C: [131  76  90 145 129 131 116  88 164 112 143 121 112 125 111 179 169 174
 135  92 130 175  94]
P: [128 102 160 146 148 159 178 136 132 153 101 179 101 149 165 128 100 135
 165  95  91 172 163]
D: [118 177 132 147  91  96 169 106 155 111 173 158  77  97 136 120 102 134
 163 157 116 113 152]
V: [171  84  78 142 123 158 157 111 154 175  97 174 119 178 105  87 156 104
 124 147  79 139 146]
Z: [132 164  77 164 103 162 127  86 118 135 103 111 142 122 103 116 103  79
 145 178 126 164 159]
count Z: [164] => 3
V => [171  84  78 142 123 158 157 111 154 175  97 174 119 178 105  87 156 104
 124 147  79 139 146]
Z => [132 164  77 164 103 162 127  86 118 135 103 111 142 122 103 116 103  79
 145 178 126 164 159]
count P: [153] => 1
count P: [136] => 1

J: [123 171  84 185 102 189 161 106 129 176]
R: [ 92 144 149 115  81 111 165 161 120  96]
A: [123 171  84 185 102 189 161 106 129  85]
Y: [150 163 138 164 149 102 104 165 150 109]
J => [123 171  84 185 102 189 161 106 129 176]
A => [123 171  84 185 102 189 161 106 129  85]
R => [ 92 144 149 115  81 111 165 161 120  96]
count Y: [150] => 2

M: [111 125 116 106 120 136 121 139 128 115 100 100 124 135 136 123 112 120
 116 126 123 132 120 103 134 110 118 124 137 110 124 107 114 126 126 101
 122 101 120 132 132 120 136 115 146 143 128 107 120 129 131 121]
B: [144  77 121 123 114 118 118 143  62 127 127 140 162 114  78 131 137 116
 155 140  76 107 117 115 103 131 149  97 119 113 127 114 120  95 107  90
  90 134 130 122 111 146 118  90 122 147 109  99 122  87 116 128]
G: [125 119 140 102 151  99  87 155 108 147 145 143 137 143 118 118 124 108
 117 115 135 100 148 110 133 150 155 104 105 113 142 152 129  94  81 116
 147 123  91 150 142 131 160 113 131 135 126 115 110 114  89 118]
Q: [119 103 156 114  88 119 131 112  90 158 142 143 100  98  93 113 100 147
 125 103 133 142 134 107  80 105 131 130 139 148  85 134 134  82 110  92
  81 131 132 147 122  97 127  78 115 116 162 135 110 134 135 170]
N: [123 128 126 126 129 119 125 130 129 126 124 124 128 131 130 128 127 126
 129 131 123 124 128 124 135 129 129 126 126 123 126 120 128 129 127 128
 128 124 124 124 126 130 130 126 129 129 125 120 127 126 126 125]
L: [115 141 102 133  88 143 155 102 154 107  87  91 101 104 140 120 117 141
 111 122 127 156 102 137 108  86  91 143 147 127 113 101 119 155 161 148
 106 114 149 106 124 104  94 125 127 125 132 136 142 144 159 126]
W: [130 107 103  99 130 121  96 143 130 111 104 109 130 120 120 134 119 103
 106 123 138 132 100  99 109 101 111  98 125  93 140 118  90 120 113 124
 129 102 117 150 153 122 136 111 142 140 122 103 125 115 111 110]
H: [117 111 158 123  81 118 140 110  95 165 143 144  97  96  96 110 104 160
 129 105 128 145 142 119  83 109 137 137 140 154  82 132 147  89 116  97
  78 138 137 137 120  97 123  76 112 117 166 140 117 139 142 175]
B => [144  77 121 123 114 118 118 143  62 127 127 140 162 114  78 131 137 116
 155 140  76 107 117 115 103 131 149  97 119 113 127 114 120  95 107  90
  90 134 130 122 111 146 118  90 122 147 109  99 122  87 116 128]
count M: [120] => 6
H => [117 111 158 123  81 118 140 110  95 165 143 144  97  96  96 110 104 160
 129 105 128 145 142 119  83 109 137 137 140 154  82 132 147  89 116  97
  78 138 137 137 120  97 123  76 112 117 166 140 117 139 142 175]
L => [115 141 102 133  88 143 155 102 154 107  87  91 101 104 140 120 117 141
 111 122 127 156 102 137 108  86  91 143 147 127 113 101 119 155 161 148
 106 114 149 106 124 104  94 125 127 125 132 136 142 144 159 126]
count B: [115] => 1
count L: [156] => 1

Legut: [133 144 134 117 131 119 135 143]
Biv: [100 118 180 128 109 109 171 108]
vep: [ 87  94 154  94  87 134 130 172]
nuzin: [158 174 122 140 122 138 122 113]
nez: [ 98  81 127  97  85 142  98 144]
genu: [147 156 137 143 149 124  85 162]
Kod: [158 174 122 140 157 138 105 113]
nali: [106 100 102 109 100 148 132 104]
rof: [122 135 105 135 135 135 105 105]
Toz: [110 130 113 132 117 123  62 143]
count rof: [135] => 4
Biv => [100 118 180 128 109 109 171 108]
nali => [106 100 102 109 100 148 132 104]
nuzin => [158 174 122 140 122 138 122 113]
count nuzin: [122] => 3

K: [155 145 133 129 130 130 133 152 164 166 157 126  86 142 118]
T: [149 145 129 135 135 117 134 147 134 154 161 142  75 130 121]
U: [121 131 122 157 150 140 141 126 145 104 166 168  82 101 139]
count K: [133] => 2
T => [149 145 129 135 135 117 134 147 134 154 161 142  75 130 121]

S: [126 134 142 112 106 169 130]
X: [145 130 130 144 144 144 144]
F: [116 146 104 186 116 186 186]
E: [105 105 117 131 105 117 117]
F => [116 146 104 186 116 186 186]
E => [105 105 117 131 105 117 117]
count F: [185] => 0
count F: [116] => 2
count X: [144] => 4
count E: [105] => 3
S => [126 134 142 112 106 169 130]

